Each row has a name. Each piece below is followed by the name of the row it came from, unless a question asks for something else. Each question is about the rows just above it. Some pieces are copies with a little noise.

[130 135 130 121] -> K_355
[160 165 110 108] -> K_428
[126 126 128 169] -> K_265
[130 135 122 121] -> K_829
[112 114 135 142] -> K_699
[126 126 128 125] -> K_457
[ 38  38 174 189] -> K_219
Which value appears more than once in K_219?
[38]
asked: [131 135 130 120]
K_355
Repeated in K_355:
[130]

[131 144 101 126] -> K_561
[131 144  49 107] -> K_991
[ 77 144 144 107] -> K_174
Move every entry of [131] by -1 step of 1.
[130]
[144] with -1 step of 1 on every entry:
[143]
asked: [129 144  49 108]
K_991
[144] with -1 step of 1 on every entry:
[143]
The value that K_174 holds more than once:
[144]

[151 105 124 153] : K_109
[106 106 186 106] : K_625
[125  25 117 209] : K_908
[125  25] with -1 step of 1 on every entry:
[124  24]
Which value appears more than once in K_625?
[106]
asked: [151 105 124 153]
K_109

[ 94 118 206 166 112 105] -> K_384
[155 153 162 197 122 127] -> K_777
[ 69  98 215 150 106  94] -> K_439
[178 157  71 114 155 163] -> K_122
[144 148 184 206 114 121] -> K_872
[163 161 110 117 139 165] -> K_170
[150 146 160 192 118 124] -> K_887
[153 149 110 129 130 146] -> K_830
[166 167 147 145 146 171] -> K_965
asked: [179 155  71 113 154 163]
K_122
Move every entry of [150 106] by -1 step of 1.
[149 105]
asked: [144 148 184 206 115 120]
K_872

[148 111 148 106 193  75 160 188 148 189 160 145] -> K_198
[105 135 206 168 151 170 101 170 163 154 146 165] -> K_740
[ 85  72 224 194 209 185  73 230 114 209 130 142] -> K_380
[ 74  45 215 222 195  38  38 211  33 189  79  76] -> K_107
asked: [ 72  44 215 222 193  39  38 213  35 189  79  74]
K_107
Repeated in K_107:
[38]
Repeated in K_740:
[170]
Move every entry of [ 85  72 224] by -1 step of 1.
[ 84  71 223]
[170 101 170 163] with -1 step of 1 on every entry:
[169 100 169 162]
asked: [ 85  70 223 195 211 185  74 230 115 209 132 140]
K_380
Shift each entry of [170 163] by +1 times 1:
[171 164]

[197 158 139 147 124 129  58 136 164 136] -> K_909
[ 45 102 155  88 168 158 196 117 121 125] -> K_736
[ 58 100 125 126 141 149 234 128  83 142] -> K_16
[201 160 137 163 125 140  79 143 160 146] -> K_868
[157 135 111 141 106 106  84 125 128 131] -> K_162
asked: [ 59  99 124 125 141 150 233 127  83 144]
K_16
asked: [ 45 103 155  89 167 158 197 117 120 125]
K_736

[152 129 135 132 158 117 109 122 134 116] = K_511
[221 154  91 124 219  82  79 157 158  90] = K_903
[221 221  91 124 219  82  79 157 158  90] = K_617
[114 108  86 120 114 105 219 143 130 119] = K_103
[124 108  86 120 114 105 219 130 130 119] = K_356
[152 129 135 132 158 117 130 122 134 116] = K_500
asked: [151 128 136 132 158 117 130 122 134 115]
K_500
Move every entry of [143 130] by -1 step of 1.
[142 129]
[86] with -1 step of 1 on every entry:
[85]
asked: [114 108  86 120 115 105 219 143 130 118]
K_103
Which value appears more than once in K_103?
[114]
The value that K_617 holds more than once:
[221]

[183 105 188 202]  K_60
[211 195 195  72]  K_350
[168 168 168 168]  K_316
[112 205 192 201]  K_951
[168 168 168] with +1 step of 1 on every entry:
[169 169 169]
Move every entry of [168 168] by +1 step of 1.
[169 169]
The value that K_350 holds more than once:
[195]
[183 105 188] with +1 step of 1 on every entry:
[184 106 189]
Which value appears more than once in K_316?
[168]
asked: [184 103 188 203]
K_60

[142 143 129 218  50] : K_261
[ 41 128 202 202 202] : K_538
[118  54 142 146 224] : K_245
Repeated in K_538:
[202]
Move every entry of [ 41 128 202 202] by -1 step of 1.
[ 40 127 201 201]
[202] with -1 step of 1 on every entry:
[201]
[129] with -1 step of 1 on every entry:
[128]
asked: [118  54 141 145 225]
K_245
[218] with +1 step of 1 on every entry:
[219]

[ 90 137 192  82 146  98 167 232 137 192  63 144  64 147  97 139 168 157
  99 123 138 127  98 129 154 187  32 111 138  43 192 177 192 136] -> K_646
[125 154 172 148 154 143  95 138 119 118 129  97 157 110  99 104 147 152
  77 138 147  97 135 132 170 182  58 118  91 139  43 113 137 103] -> K_67
[113 151 129 115 163 138 126 159 136 120  86 120 136 119 107 157 131 172
  97 158 156 102  91 119 145 198  92 101  90  98 117 117 127  92] -> K_907
[111 149 161 122 174 130  96 157 140 132 111 124 172 133  63  96 151 159
  69 131 130  71 128 128 181 185  80 110 100 100  57 130 138 101] -> K_888
Move every entry of [120 136 119] by -1 step of 1.
[119 135 118]
asked: [113 152 130 115 164 138 126 159 135 120  85 120 136 118 107 157 132 173
  96 159 155 102  90 119 146 198  92 100  92  99 117 117 127  92]
K_907
Which row holds [113 151 129 115 163 138 126 159 136 120  86 120 136 119 107 157 131 172
  97 158 156 102  91 119 145 198  92 101  90  98 117 117 127  92]?
K_907
asked: [113 149 160 122 173 131  95 157 141 132 112 125 171 132  61  96 153 158
  68 133 129  70 129 129 182 185  81 111  99  99  58 129 137 102]
K_888

[144 118 152 221 105 108 109 137  65 132 126 183 126 101 126 144 119 128
 180  87 103 125  55 128 198 139  96 166 145 110 188  84 126]  K_242
[125  95 155 199 131 109  65  97  77 119  44 199 122 117  84 139  96 107
 112 148 116 126 121 142 166  87 140 144 111 132 127  98 173]  K_686
[135 102 149 195 115 110  58  75  77 137  41 146 112 172  57 132 105 102
 103 190 111 139 105 101 211  54 162 181  90 145  88  78 187]  K_207
[134  82 138 208 142 122  75  93  92 134  56 220 113  94  84 148 160 145
 105 112 124 135 129 141 193 128 127 129 134  92 154  80 198]  K_912
[115 102 149 195 115 112  58 143  77 137  41 146 112 172  57 115 105 102
 103 190 112 112 115 101 211  54 162 181  90 145  88  78 147]  K_34
[134 128 138 208 142 122  75  93  92 134 128 220 113  94  84 148 119 145
 105 112 124 135 129 141 193 128 128 129 134  92 154  80 198]  K_849
Where do [135 102 149 195 115 110  58  75  77 137  41 146 112 172  57 132 105 102
 103 190 111 139 105 101 211  54 162 181  90 145  88  78 187] appear?
K_207
Repeated in K_686:
[199]
asked: [134 128 138 208 142 122  75  93  92 134 128 220 113  94  84 148 119 145
 105 112 124 135 129 141 193 128 128 129 134  92 154  80 198]
K_849
Move every entry of [101 211] by -1 step of 1.
[100 210]
asked: [135 102 147 195 112 110  58  75  77 137  43 146 112 172  58 134 107 103
 104 189 111 140 104 102 211  55 163 180  90 146  89  78 185]
K_207
Where do [125  95 155 199 131 109  65  97  77 119  44 199 122 117  84 139  96 107
 112 148 116 126 121 142 166  87 140 144 111 132 127  98 173] appear?
K_686

[110 158 134 129 128  87 129 125 129 129 110 152] -> K_9
[ 98 113 127 128 128 143 114 128 132 125 147 130] -> K_993
[110 170 148 127 128 157  83 127 132 127 131 130] -> K_810
[174 158 134 129 128  87 129 125 130 125 121 137] -> K_822
[ 98 215 121 125 129 199 190 127 132 131 153 122] -> K_164
[174 158 134 129 128  87 129 125 129 129 110 152] -> K_361
[131 153] with -1 step of 1 on every entry:
[130 152]
Move every entry of [128 143 114] by -1 step of 1.
[127 142 113]
asked: [ 99 113 128 127 128 143 114 128 132 124 147 130]
K_993

[154 150 138 152 184 148 107  99  66 120 149 121 102 128 115 154 159  69
 148 125 115 203 205 122 118  88 168  91 105 147 152 172 176 148 130 147
 155 110 162 166 150  90 176 147 166 137 143]  K_239
[ 64 129 107 104 178 199 116 210 122 147 109  97 167 142  98 101 146  93
 103 116  91 110 119  85 143 105 125 148 173 171 151  80  74 134  99 130
 148  70 200 146 143 153 169 123 114 112  57]  K_607
[ 86 147 104 100 135 154 125 173  91 108 138  89 168 180  45 150 138 126
  91  99 145 156 100 112  97  90 107 104  95 147 135 131  94  94 133  82
  35 141 153 105 174 123 190 188 187 104 104]  K_978
[154 150 138 152 184 148 107  99  66 120 149 121 102 128 115 154 159  69
 148 125 115 203 205 122 118  88 168  91 105 147  29 159 176 148 130 147
 155 110 162 166 150  90 176 147 166 137 102]  K_11
asked: [ 86 147 103 101 135 154 125 173  91 108 137  89 169 180  45 150 139 126
  92  99 146 156 101 112  98  89 106 104  96 147 136 131  94  94 133  83
  35 142 153 105 174 124 189 188 187 104 104]
K_978
Shift each entry of [128] by -1 times 1:
[127]
Move every entry of [138 152 184 148] by +1 step of 1.
[139 153 185 149]
Shift each entry of [176] by +1 times 1:
[177]
Shift each entry of [118  88] by -1 times 1:
[117  87]

[ 55 233  46 107 114  77  95 151  66  91 225  77]  K_692
[194 174  79 181  29 180  83  91  66 214 178 112]  K_926
[194 174  79 241  29 180  83  91  66 214 178 112]  K_202
[231 196  25 218 196 190 118 130 196 197 196  26]  K_781
[167 122 102 180  50 170  95  79 131 136 124 109]  K_14
asked: [194 173  80 242  29 180  83  91  66 214 179 113]
K_202
Shift each entry of [181  29] by -1 times 1:
[180  28]
asked: [168 122 102 181  50 171  95  79 131 136 124 110]
K_14
Which value appears more than once in K_781?
[196]
Move every entry of [180  50 170  95] by +1 step of 1.
[181  51 171  96]
asked: [ 54 233  46 108 113  77  95 151  66  91 226  77]
K_692
asked: [232 196  26 218 196 189 117 129 196 199 197  26]
K_781

[144 157 136 188 128] = K_472
[129 102  86 158  84] = K_139
[165 135 134 205 105] = K_975
[127 170  63  63 204] = K_297
Shift each entry of [127 170  63  63] by +1 times 1:
[128 171  64  64]
Which value appears more than once in K_297?
[63]
Move every entry of [102  86] by -1 step of 1.
[101  85]
asked: [127 171  66  65 205]
K_297
Move every entry of [129] by -1 step of 1.
[128]
asked: [129 102  86 159  84]
K_139
asked: [165 136 134 206 105]
K_975

[ 41 154 125 166 107 131 162  80 167 120 184  91 181 193 105 183 131 111
 172  95 142 156  96 199 113 173 130 144 158  76  97 145 101 133 118 129
 163  91  77 164 119 150] -> K_809
[103 124 161  82 170 189  79 188 147 119 146 151 134  99 146 104 120 163
 172  93 147 113 109 116  79 166 120  85  75 146 230 166  64 143  66 129
 117 112 122 105 113 161] -> K_445
[148  89 155  76  83 174 130 154 130 108 140 104 169  70 140 153 168 116
 128 117  91 117 135 109 136 159 166  81 116 136 161 163 123 114 111 162
 100 146  96 103 119 101] -> K_527
[144  67  90 106 107 158  99 161 108 177 122 191 104 107 113 114 125 159
 112 131 138  89 109 120 119  95  88 101 198 112  97 177 149 131 134 150
 102  94 192 112 130 147] -> K_814
[ 41 154 125 166 107 130 163  80 168 121 183  91 181 193 105 183 132 112
 173  94 143 156  97 201 112 172 130 144 157  77  97 146 101 133 117 129
 161  89  78 164 120 150] -> K_606
[143  67  88 103 106 157 100 162 110 178 123 191 105 107 112 112 125 113
 113 133 113  88 111 119 113  94  89 101 198 112  96 176 149 131 134 148
 103  95 193 112 131 147] -> K_916
asked: [146  66  88 102 107 157 101 163 112 179 124 190 106 106 111 115 126 113
 114 135 113  88 110 121 113  94  91 101 200 111  94 175 150 132 135 150
 101  94 191 113 131 148]
K_916
Shift each entry of [149] by -1 times 1:
[148]
Where do [148  89 155  76  83 174 130 154 130 108 140 104 169  70 140 153 168 116
 128 117  91 117 135 109 136 159 166  81 116 136 161 163 123 114 111 162
 100 146  96 103 119 101] appear?
K_527

[118 109 127 184  50  80 128 239 105 107 123 130 162 122  79  43 229 122
 139 122  85  42 157  62  45] = K_901
[108  89 136 179  47 138 164 206 117 173 141 154 133 101 112  48 195  98
 150 145 111  87 168  74  50] = K_576
[110  94 137 139 101 195 181 114 137 209 152 160  96  97 162 112 110  93
 145 154 154 165 149 126 106] = K_825
[106  87 137 166  64 168 176 170 123 195 149 159 115  96 132  70 160  93
 149 151 132 121 163  93  70] = K_628
The value that K_901 holds more than once:
[122]
[122  85] with +1 step of 1 on every entry:
[123  86]

[127 128 181 212 172 166 192 145  86 106] : K_71
[187 112 190  83 164 116 118  80 147 141] : K_111
[112  97 125  99 149 130 135 149 121 149] : K_336
Which value appears more than once in K_336?
[149]
Shift each entry of [192 145  86] by -1 times 1:
[191 144  85]
asked: [127 128 178 212 172 165 190 146  86 107]
K_71
Move every entry of [145] by -1 step of 1.
[144]
asked: [189 110 189  83 165 117 117  81 147 139]
K_111

[146  83 125 134 140  95] : K_864
[ 57 157 157  84  38 148] : K_590
[126  87 184  83  84 153] : K_314
[ 97 137  43 169 171 134] : K_807
[199 185  81 136 136 137] : K_127
[140 141 198 126  99 141] : K_533
[ 90  79  88 139 149 104] : K_508
[171  38 161  79 153 105] : K_662
[ 73 185  90 136 144 145] : K_694
[ 63  94 130 129 159 112] : K_507
[ 85 224 118  92 127 121] : K_185
Move every entry of [157  84] by -1 step of 1.
[156  83]
asked: [ 73 184  90 136 144 145]
K_694
Which value appears more than once in K_590?
[157]
[118] with +1 step of 1 on every entry:
[119]
The value that K_533 holds more than once:
[141]
asked: [ 98 138  43 169 170 133]
K_807

[100  90  93 145 123 120  99 123 103 128 131 121 110 115 143 156 119 161
 126 146 116 137 123  90 107 147 126  99  98 150 139 139 154 151 107 132
 114 118] -> K_871
[110  98  98 153 130 140 112 108 100 145 147 126 118 123 155 154 122 151
 123 151 110 123 110  99 120 130 135 119 127 156 142 132 136 134 109 137
 114 111] -> K_217
[112  97  98 156 132 141 112 103 101 147 149 124 118 123 154 155 122 150
 124 149 113 121 110 107 123 125 136 118 132 157 139 132 131 132 107 138
 114 117] -> K_262
[127 126 155 159 112  98 107 145 108 100  81 145 134 150 200 152  89  65
  19 143 135 122 138 123 142 152  98  96  84 207 228 160 190 118  74 143
  59 131] -> K_620
asked: [100  91  93 145 123 120 100 122 104 128 131 120 111 116 143 156 120 160
 127 146 118 137 123  91 107 148 126 100  96 150 139 139 154 150 108 132
 114 118]
K_871
asked: [109  98  98 153 129 140 113 107 100 145 147 126 118 123 155 154 122 150
 123 151 110 123 111  99 121 130 134 119 127 156 141 133 135 134 108 136
 114 111]
K_217

[130 114  88 119  95 110 135 118 106 141 166 158 138  99 144 138 111 107
 142 116 120 158 135 112 127 122  90 127 156 161 222  97 102 113 133 112
 108  98 123 118 159  98 136 117 122 126 103 152  95 129 175] = K_780
[151  87  93 144 140  97  93 116 127 128 113 157 172 107 149 169 147 124
  99 131  66 103 199 107 139 101 153  85  63 129 140 127 143  88 165 163
 148 139 171 146 123 153 117 177 133 141 138 149  95 131 163] = K_599
[151  87  93 145 139  96  95 117 127 129 114 156 172 106 149 169 146 125
  99 132  67 106 196 109 140 105 151  87  65 129 139 127 143  87 165 162
 150 139 171 145 123 152 117 176 131 141 135 146  97 134 146] = K_243
[188 123 140 118 153 114 138 139 134 134 108 109 120 159 110 123 168 199
 174 104 105 166 181 168 150  75 180 100 107 122 171 120 109 111 138 143
 116 130 148  98  74 138 134 196 126 134 160 164 124 105 187] = K_563
[188 123 140 118 153 114 138 139 134 134 108 109 120 159 110 123 168 199
 174 104 105 166 181 168 150  75 180 100 107 122 171 120 109 111 138 143
 116 130 148  98  74 138 134 196 126 134 160 164 124 105 187] is in which row?
K_563
asked: [151  88  93 143 141  97  93 116 127 128 114 156 172 107 149 169 147 125
  98 131  67 103 199 107 139 102 154  85  63 128 139 128 143  88 166 164
 148 138 171 146 122 152 116 178 133 141 138 150  95 130 161]
K_599

